Below are the code and all the weights of a small trained network. Each question names an input and a class and asks about switching units off, where a switched-off unit gives its printed mean instead of its output.

import numpy as np


def w(rows, s, z=0):
    codes = np.array(rows[::2]) - 128.0
    scale = np.full(codes.shape[1], s)
    scale[-1] = z or s
    return codes * scale


def f(y):
    return y / 2 * (1 + np.tanh(0.7978845608 * (y + 0.044715 * y**3)))


def log_softmax(a):
    a = a - a.max(-1, keepdims=True)
    return a - np.log(np.exp(a).sum(-1, keepdims=True))


def net(x, mask):
    res = np.array(x, float).reshape(1, 3) / 4 @ E
    y = f(res @ A[0][:, :-1].T + A[0][:, -1])
    res = res + np.where(mask, y, B[0][:, -1]) @ B[0][:, :-1]
    return log_softmax(res[-1] @ U[:, :-1].T + U[:, -1])


A, B = {}, {}
E = w([
[111,243,197,108,233,218,87,59,166,157,104],'x0',
[117,164,135,250,147,43,73,170,208,254,130],'x1',
[162,30,33,140,177,163,31,91,189,132,35],'x2',
],0.0096)
A[0] = w([
[94,200,168,195,130,98,87,140,156,227,173,163],'N0',
[129,118,80,231,124,3,67,157,170,247,117,156],'N1',
[90,207,183,59,66,177,226,82,102,82,161,185],'N2',
[115,124,141,163,36,104,223,240,112,100,217,194],'N3',
[161,8,10,174,67,61,106,141,137,101,93,114],'N4',
[84,103,212,144,127,137,145,155,115,78,147,116],'N5',
[192,22,71,124,74,152,170,112,78,102,139,188],'N6',
[130,160,201,54,109,213,139,62,62,62,179,252],'N7',
[153,123,90,137,185,228,88,97,211,141,75,98],'N8',
[86,136,94,113,17,86,157,224,103,141,169,177],'N9',
[37,197,255,121,160,123,191,118,121,175,182,121],'N10',
[178,49,81,38,127,173,130,116,107,44,53,197],'N11',
[128,82,122,197,120,79,143,154,164,180,111,127],'N12',
[137,124,145,116,61,50,166,189,108,105,237,170],'N13',
],0.0066,0.0045)
B[0] = w([
[167,81,191,215,101,121,75,128,103,210,168,220],'N0',
[109,103,191,182,113,37,144,118,177,131,56,252],'N1',
[111,198,153,111,73,101,207,99,103,92,40,236],'N2',
[46,50,168,113,203,219,120,171,185,100,140,243],'N3',
[215,172,95,89,46,12,190,53,78,181,86,231],'N4',
[150,147,151,123,139,144,112,129,122,144,80,153],'N5',
[125,132,87,62,128,145,196,150,89,158,182,216],'N6',
[106,165,189,28,60,96,231,109,127,51,70,247],'N7',
[72,87,151,136,171,209,112,171,198,62,89,200],'N8',
[69,70,150,112,170,141,96,160,175,85,83,215],'N9',
[195,214,224,216,57,55,67,84,92,187,198,226],'N10',
[135,134,72,35,150,149,208,145,89,163,196,232],'N11',
[146,117,204,131,126,57,115,95,141,113,55,181],'N12',
[31,54,122,162,176,255,68,201,205,96,158,222],'N13',
],0.0071,0.013)
U = w([
[73,88,109,76,192,245,140,151,137,61,108,218],'0',
[141,133,145,125,64,38,158,109,107,104,40,128],'1',
[82,47,138,206,225,155,67,166,188,127,99,120],'2',
[171,154,149,189,101,94,71,128,84,182,232,1],'3',
[180,107,2,99,103,104,165,131,62,168,184,122],'4',
],0.0085,0.0018)

Each question gives the input, the list of numbers given to net, and the class t.
The units are the neurons (one row each of A and B). Each row of codes is followed by its name. A weight is (code - 128) times the scale printed after its matrix; where a second scale follows, it is the last column's (A, B and U).
mask holds one flag per neuron, in row order. A switched-off neuron (its flag False) gives its mean, the last column of its row in B, instead of its output. The means were averaged over made-up inputs and are rounded, as every weight is.
A unit's drop is (log p(t) with every unit on - log p(t) with that unit switched off) / (log p(t) with every unit on - log p(t) with every unit switched off).
The circuit of an input: a set's keep is (log p(t) with only the set's units on - log p(t) with every unit switched off) / (log p(t) with every unit on - log p(t) with every unit switched off). Starting from the 12 units with the biggest drops (on a tie, the unit counted first), units are removed one at a time, each time the one whose removal leaves the highest keep (on an exact tie, the one counted first), for as long as the keep stays at least 0.8.
units of the circuit, in order: the units of the circuit, biggest drop first
top k neurons: the k neurons with the biggest drops, biggest first
drop when u is switched off: that unit's drop, to one decimal
input [-8,-4,0], class 0: top neuron -> N3
input [1,8,0], class 3: top 3 neurons -> N0, N3, N13
input [1,7,-6], class 3: top 2 neurons -> N10, N0
input [-2,0,2], class 4: top 2 neurons -> N7, N2
input [0,3,-5], class 2: top 3 neurons -> N4, N3, N13
input [-5,-1,1], class 4: top 2 neurons -> N4, N8
input [0,6,-1], class 2: top 3 neurons -> N4, N7, N1
input [1,4,1], class 2: top 2 neurons -> N4, N7
input [-4,1,0], class 2: top 2 neurons -> N7, N2
input [0,0,1], class 4: top 2 neurons -> N3, N13
input [0,0,-5], class 0: top 2 neurons -> N4, N1
input [6,8,0], class 3: drop when N10 is switched off -> 0.4
input [8,5,-1], class 3: drop when N3 is switched off -> 0.0
input [-1,0,-1], class 0: units of the circuit, in order -> N4
input [-3,7,-1], class 2: drop when N7 is switched off -> 0.1
input [-1,0,-5], class 0: drop when N1 is switched off -> 0.2
